Each row comes from the steps of one path. Every step used is in the known rows, and no mark comes twice. Write the path behind each row, first mark first.
Known rows
T/G/L/J/W/N: [ -96 -186 -239   33   11  -35 -130  -34  245  129 -187  187   -2   66
   74  -36  117  126   63 -204  -30  -94  -32 -163  165   50  -83  -15
   76  127  243 -184 -156 -188 -167  -21 -172 -352  228    6  107 -131]
A/S/W/T/G: [-134 -211  -85  -90 -111   -6 -226   23 -177   21 -376  117  156  107
  201  -61  238   26  153 -116  142 -191   63  -59   26  -59 -144  -48
   32  -38  175   19   20  159   18 -141 -160  -14  169  -52  161   66]
G/L/J/N/S/R: [ -90  -83 -138  -30   91 -221  -62 -214  313  -16   64   22 -128 -191
  -87 -269  125  236  218 -214   48 -317   50  213  225  -95   87 -129
 -211  147   10  -60 -160 -268   79   46 -103 -133   29  170   29   57]
A/S/R/N/W/T/G/D: [-339 -202 -103  -70 -143 -176 -201  -25 -167 -270 -235  112  -28  281
  234 -318  335   97   45 -142  200 -267    3  -49  146 -172 -395  -79
 -148  -22   75  -17  -12    3   39   94  -11  -43  238  -11   32   89]
N/S/W/T/D/Y/A: [  78 -177 -218  -38 -209  -45 -109 -121   31  103 -199  111  -72   56
  169 -219   49  197  150 -158  141 -389  179 -165  204  -42   24   31
  107 -279   18  -83  121  259  132 -125 -120  134  -70  132   27   74]
T/D/Y/A/J/W/S/R: [ 152 -230 -257 -100 -324 -157  -57 -235  463   36  -41  290 -115 -276
  247 -139  364   89  271 -257  -96 -325  251  -54  127 -118  -90 -164
 -115 -167  141  -54  -25  -45 -179  208   35 -121   39  248 -170 -114]
D/A/J/N/W/T: [   1 -296 -138 -161 -154   62   39  133 -134 -145 -152  -64  166 -149
   64   84  423  -20  123 -234   31 -368  324  -85  100 -134    5  -18
  121   50  -53  -43 -102   28  121  -35  -87  179  238 -117   26   52]
Y/W/N/S/R/G/L/J: [  56  -90  -30   11 -145 -297 -104 -299  352   34 -108  144 -205  -77
 -119 -122  287  250   14  -44 -110 -234   93 -123  482 -100  161 -166
   50  220  -39  -43 -162 -117   87 -153 -298 -231  -80   82  175 -244]
D/Y/W/N/S/R/G: [  56   37  -13   60 -334 -271 -177 -166  288    0   37  132 -277 -100
   73  -11  281   78   -2 -132 -180 -169   78 -372  427   -5  182 -183
   56  -14  -37    0 -141   30  -35  -82 -139 -208  -96  152  299 -252]
D/A/S/R/N/W/T/G/L: [-263 -273 -153 -124  -20 -183  -97 -132 -206 -185 -417  101   75  151
  171 -273  599  254  181 -262  145 -385  187  -78   47 -241 -285   59
  -10 -169  -81 -123    5   22   84   61 -160   -1  276  -59   91  105]
Z/J/A/D/Y: [  79  -64 -224  -96 -250 -116   53  -46   86  -37  148   52   36   32
  205    8  108  -15   29 -189 -320  -68  300   15 -213   52 -241   24
   20  -80  -43  196  -90  -56 -162  159   62 -149  -16   42   28   84]
R/N/S/W/T: [-239  101   71 -165  -69  -47  -31   93 -113  -15  -37  -67 -190  190
  -24 -226  114  133  -16 -143  171 -338  287  -41  241  -47  128  -33
   81  -98  115  -60  -58  128  127 -194  -74  127  -51   -6   28   41]
L/N/S/R/G: [   4  167   89   60   95 -283  -95 -166  202   23   65    6 -380  -15
 -146 -177  110  173  -75 -122   54 -100  112  -50  222  -53  167 -147
    4  -55  -32   64   -8  -69 -188   -8   80  -75  -64  148   37   24]
S/W/T/G/D/Y/A/J/Z/R: [  27 -386 -433 -162 -330   37 -305  -13  -62 -199 -192  216  163 -130
  352  -68  125 -166  185  -94 -192 -288  215 -310   29   21 -510 -152
  170 -111   29  -53  205  186 -265  209  -18  -55  303   68   37  185]
R/N/S/W: [-233  127    2 -269   55 -134 -109    4  -13   58   95  -90 -105  158
  -92 -118   48  218  -19  -90  141 -293  333   12  211   15  206  -12
   76 -148  140  -29   65   57    3 -242   22   90  -46   62  -38  -43]
L/S/R/N/W/T/D: [-200    9  -16 -142 -185 -120   10  -50  -75  -84  -79  -37 -229  287
   83 -249  116  111   19 -122  218 -359   63  -63  270  -79  -62  -93
 -206  -21   34  -11  -91  -39  125  -13  125  170   51   94 -166  112]
N/S/R/G: [  58  111   50  -19  -10 -205  -67 -244  126   19   74   99 -255  -55
  -62 -143  138  165 -140  -74   -9   18   59   34  215  -53  197 -110
  -82   21  -34   55   -1   40 -126  -46 -119  -89    0   70   74  -40]
L/J/Z/S/R/N/W: [-296  -13 -280  -59  -49  -43 -337 -216   47 -170  216 -188 -167  -94
  -68  -50  300  189  189 -263   67 -319  238  -19  202   25  -24 -215
  -19   99   55  243   15  -82  -38   14  153   62  179 -154  -80  161]
A/J/Z/S/R/G/D: [  41 -191 -119 -125 -130 -207 -231 -135   67 -281  104  114 -155 -272
  -63  -51  269   23   16  -47 -212  -12  133   89    8  -63 -199 -310
  -78  208   89  134   16  -49 -340  387  -62 -128  208 -156  -44   68]
N/W/S/R/G/D/Y/A/J/Z: [ 136 -336 -245 -150 -343 -146 -111 -127  184 -282  -79  122  -68 -139
   78 -131  491   -3  149 -196 -106 -337  273 -237  228  -66 -241 -154
  121   -1   30   94  117  -92 -337   77  -57  -78  294   30   29   16]
A/S/R/G/L/N: [ -26  -74  117  -41  105 -359  -77 -100  147  -58 -191   55 -115   51
 -116 -192  313  195  157 -138  -49 -224   45  135  -45  -97 -113 -117
  -63  -59  -51  -36  -57 -178 -242  100   47 -249   35   63  123   38]
J/Z/S/R/N/W: [-402   51  -94  -36  -89  -92 -318 -173  -54 -276  168 -156 -157 -109
 -109  -70  259   93  111 -235  -25 -231  230  -56  114   75 -104 -202
  -71  -77  119  178  116   -4  -50   91   93   94  187 -181  -14  146]
T/G/L/J/Z/W/N/S: [-166 -271 -294   -6 -105  -44 -218 -171  284  -16 -146   84 -131   43
  116  -76   77  165   31 -268   58  -99  136 -155  331  189 -109  -78
  240  181  195  -48   64  -62  -52   60 -128 -279  312   56  186  -20]
Z/R/N/W/S: [-310    1  -62   52  -27  -67 -109   79   70 -233   53  -31  -38  120
  -19  -15  130  -84   77 -167   49 -322  260 -119  180  125 -199   78
   -3  -28  230   82  135   98  -44 -171    1  120   48  -28  -38  -41]
S/R/G/L/N: [  21   46  139    5  128 -270  -32  -54  100  -46 -166   29 -159   59
 -199 -217  149  127   31  -52 -122 -119  -39  -31  -16  -32  -57  -82
  -79  -96 -108  -86  -49 -203 -249  123   39 -156  -52   88   80   26]
D/Y/A/S/R/G/L/J: [ 272 -317 -263 -130  -62 -249  -77 -256  241   94 -141  126   -7  -22
  163 -223  496  338  297 -224  -16 -338   29  120   31 -203  -22  -76
   63   -2 -262  -41 -123  -76 -232  -15  -65 -337  121   95  135   18]
W/N/S/R/G/L/J/A/D: [  -9  -44 -102   -2 -187 -314   38 -405  350   81  -92  172 -204   -4
   75 -329  289  303   37 -369 -188 -176  394  171  272 -100  -16  -37
   52   94   66   73 -286 -184  -75  -54 -193 -381   45   46  129 -104]
N/S/R/G/D/Y/A/J/W: [ 244 -121 -219 -275 -194 -298  -88 -229  387  -20  171  310 -228 -169
  133 -196  351  166  -47 -162 -136 -177  246  -36  234 -206   95 -209
   75  -64  -20  -86  -60   12 -444  100  -26 -274  153  217  -32 -103]
G/L/J/Z/R/N: [-168  -66 -223 -108   47   15  -93    6   72  -97  165  -57  -66   39
  -39  -53   10   39  143 -158  -94 -271  193   64   27  151 -247  -66
    2   71  -14  -70    5 -147 -141  162  127 -184  147  -40  -29  136]
Y/W/S/R/G/D/A: [  95 -254  -44   96 -230 -258 -145 -156   40 -206 -180  244  -81 -171
  -96 -164  407  -32   56   33  -95 -280   22 -363  242 -274 -153 -192
   10  -40   72   -3    2  -85  -59  185 -236   44   -6   25   70 -174]
L/J/W/N/S/R/G: [ -13   47 -118   51 -167 -183 -168 -292  392  152  161  138 -371  -74
   18  -96  222  266 -101 -299  -41 -159  137 -107  452  -18  283 -230
   64  165  162   16 -205  -84 -172 -113  -86 -320  124   32  112 -169]
L/N/S/W/T: [-148   96   56   22   16 -100  -95   43   38  -16 -142  -60 -198   70
 -103 -175   18   71   89 -127  160 -345  246 -154  226  -55   81  -61
  167  -91  119   39   -5   62   90 -196   26  167 -113  107   41  137]
S/R/N/W/T/D/A/J/Z: [-101 -207 -231 -269 -313   30  -37 -155 -180 -150  -97  -41  -53  -40
  133  -63  421  181   67 -227   -3 -387  446  -99  135  -72 -168 -119
  -20 -121 -139  -26   56  -17  138  272  153  162  203  -83 -179  129]
N/W/S/R/G: [ -33  -25   43   59 -111 -125  -97 -127   72 -140 -150   58  -76   16
  -89  -80  331   22    0 -138    9 -152   57 -157  227    8   25  -23
  -69   37  131  160   53  -16 -124 -199 -168   50   69  -35   99  -88]
L/J/A/S/R/G/D: [  77 -180 -164  -34  -62 -237 -110 -245   69   13  -60  173   34   20
  135 -250  271  208   58  -49 -115 -159  110  158   51 -187 -119 -223
  -27  100   -6  146 -184 -229 -194  207    4 -332  116   50    2   42]
G/S/R/N/W/T/D/Y: [-211  -12 -320   -6 -268  -82 -103   91  -19 -213  -73  -66  -76  337
  173 -213  254   91   81 -194  152 -392  -23 -194  182  -27 -199   74
 -243  -96  115  -28  -77   81  -49  144  160   47  -66  145   28   80]
Y/D/A/S/W/T/G: [ -13 -478 -306  -64 -108  -25 -364  -45 -253   11 -403  209  120   88
  102 -158  448   45  210 -216  150 -195  204 -186   66 -251 -274  -19
  156 -298  -30   31   85  116  -57  -39 -237  143  246  -13  119   57]
J/Z/S/R/G/L/N/W/T/D: [-148 -143  -28  150  -38 -163 -282  -96  -36 -276 -298   18 -224   17
 -247 -174  229   87  133 -248  -45 -285   55 -138   62  114 -288 -136
 -115  -70  120   58   98  -29 -133  204  -83   33  121 -188  113  232]
G/D/A/S/R/N/W/T: [-268 -253 -137  -73 -195 -200  -94 -107 -205 -314 -152   25  -14  143
  169 -307  471  208  126 -194  141 -495  197  -77  108 -321 -314  -56
   29 -108  -68  -24  -30   20  171  163   54  101  187  -77  -17  121]
L/J/N/S/R/G/W/T/D/Y: [  36 -229 -282  -71 -199   -2 -213   46   98  105   -2   -5 -254   37
  231 -281  317  189    6 -291  118 -385 -169  -75  246  110  189  -90
 -211  154   18  -56 -340   11    3  162   41 -177  -30  230  152  -23]

Which path is each row?
[-236  -82  -56  141  158 -249 -148 -102  196 -197 -407   94  -37   43
 -110 -230  239   46  228 -143   97 -244   32 -235  141  -21 -280   48
  -94  -79  185   43  127 -214  -94  -56  -97   39   49  183   24   42] -> T/G/L/N/W/S/R
[-122  -84  -52  -71  -22 -138  -10 -112  -23 -174 -390  145  -31  136
   69 -246  203   -3   89  -57  115 -142 -105 -165  187 -136 -176    3
 -133  107   30  -15  -59  -71   -4 -102 -210   62  207  139   36  155] -> N/W/T/G/L/S/R
[  82 -238 -364 -101 -201   22 -145  -19  -13  192 -278   92  203  137
  363  -91  215  175  363 -220    7 -448  269  -21   -3  -20  -65  -35
   55  -89   63  116 -204  -31   67   10   82 -129  -31  131   49  127] -> L/J/A/S/W/T/D/Y
[   1  -77  -70    1 -132 -166 -104 -181  285   87  -72  154 -139    0
  -32 -140  261  222   -7 -233 -218 -174  -17  -86  214    1   62 -159
  -19  126   89 -132 -250 -222 -227   21 -126 -400  132  -28  159 -166] -> S/R/G/L/J/W/N
[-206 -326 -150 -134 -357  -83 -131  -84  -70  -20 -166  -10 -116  129
  425 -445  477  274  128 -200   98 -510   -4    8    2  -83 -216  -65
  -77 -234  -91 -160 -113  187  176  305  186 -102  -11  162  -18   20] -> G/W/T/D/Y/A/S/R/N
[ 196 -304 -153 -169  -89 -140   20  103  155  -98  -45  277  -59 -101
  -38    3  438  -13  -11 -156  -52 -211  291 -137   95 -196  -51  -73
  179   86  280  -79  -94  -84 -421  141 -174 -117  242  -63  -55 -167] -> R/G/D/A/J/W/S
[   2 -251 -280  -15 -122  -89 -200  -34  -36  -55 -272  212  -38  104
  227 -331   83   83   88  -91  171 -282   33 -329  213 -148 -175   11
  186 -191   88 -110  112  195  -57  -70 -226   44  114  151  105  102] -> N/S/W/T/G/D/Y/A
[ 172 -242 -183 -149 -249 -252  -29  -14  387    5  107  253 -243  -32
  131  -82  277  155  -94 -237 -109 -224  306 -173  325  -88   56 -118
  326    5  156 -186  -98   49 -394   -3 -145 -348  230   55   79 -217] -> R/G/D/Y/A/J/W/N/S
[-437 -142 -171   90 -146  -75 -370  -33 -216 -431  -97   38 -193   51
   50 -280  239  -23   48 -200   75 -190    6 -231  147  -22 -451 -205
 -121  -13  215   69   72   14  -64  296  -83   65  316 -202   37  228] -> J/Z/S/R/N/W/T/G/D
[  16 -137 -358   -7 -431  -11 -162  161  105 -140 -172  164    4  120
  267    2  369 -315  170 -221  111 -140  -34 -284  160 -171 -276   41
  -43   49  234   21 -218  187 -184  -34  -65  -97   10  125  281  -47] -> A/D/Y/W/T/G/S
[ 314 -270 -137 -201 -297  -31   41  180   99  -58  -62  269 -110   25
  186 -127  374  -70  -44 -164 -130 -188  108 -148   75 -172  -85 -132
  190  -21  -19 -189 -208   75 -407  123  -90 -246  217   -8   68  -40] -> R/G/D/Y/A/J/W/T
[  36 -266 -166  -75 -201 -160   10 -192  101  -41  -68  121 -145 -314
  144 -180  284  199  133 -255   52 -360  298  109  191 -215    2 -165
 -172   -7  -34 -100 -100   -1  229  327  -94   96   68   92 -114   57] -> W/T/D/A/J/N/S/R
[ -94  -73 -100 -216 -159 -174   31  -96  228  -69   85  123 -183 -233
   75 -130  571  123  155 -300  -57 -374  469  -54  140 -250   18 -187
    7  -86  153  -62 -160 -143 -163  214   59  -35  126   71 -190 -121] -> D/A/J/W/S/R/N
[-109 -267 -263 -238 -121 -120  -61  -37 -206 -239 -237  115   39  107
  232 -220  456  132  -25  -73   77 -267  226 -197  135 -290 -289  -25
   18  -15 -133  -79  -10    2    8  213  -13  121  220   22 -157   42] -> S/R/N/W/T/G/D/A/J
[-183 -314 -320 -120  -50 -199 -210  -62 -166 -348 -197  119  -22  -33
  173 -204  523  153   77 -131   95 -278  244 -137  100 -317 -320  -70
   19   47   11   27   -2  122  -23  266 -132  182  222 -110 -164   80] -> Z/S/R/N/W/T/G/D/A/J
[-132 -105 -145 -157  -66  -66  -69  -31 -198   72 -138    5 -128  175
   25 -210  142  312   20 -179  230 -464  359 -125  197 -105   69   49
  101 -265   82 -142   69  176  203  -12  -68  241  -34   -9  -83   42] -> R/N/S/W/T/D/A
[-184 -218 -393 -210 -328  -29  -56  -93 -125 -270  -78  -84  -16   27
   67  -86  480  159   48 -204   86 -450  402 -105  196 -151 -247  -73
  -42  -24   97  -15   74   39  -27  313  130  139  203  -58 -149  150] -> G/S/R/N/W/T/D/A/J/Z
[ 203 -311 -122  -86 -115 -260   34 -100  101 -188 -134  216  -73 -172
   35 -169  453   97   43  -49  -74 -206  196  -71   96 -297 -158  -96
   28  116   28   13  -44 -103 -203  276 -156   -7  104   20 -104 -100] -> W/S/R/G/D/A/J
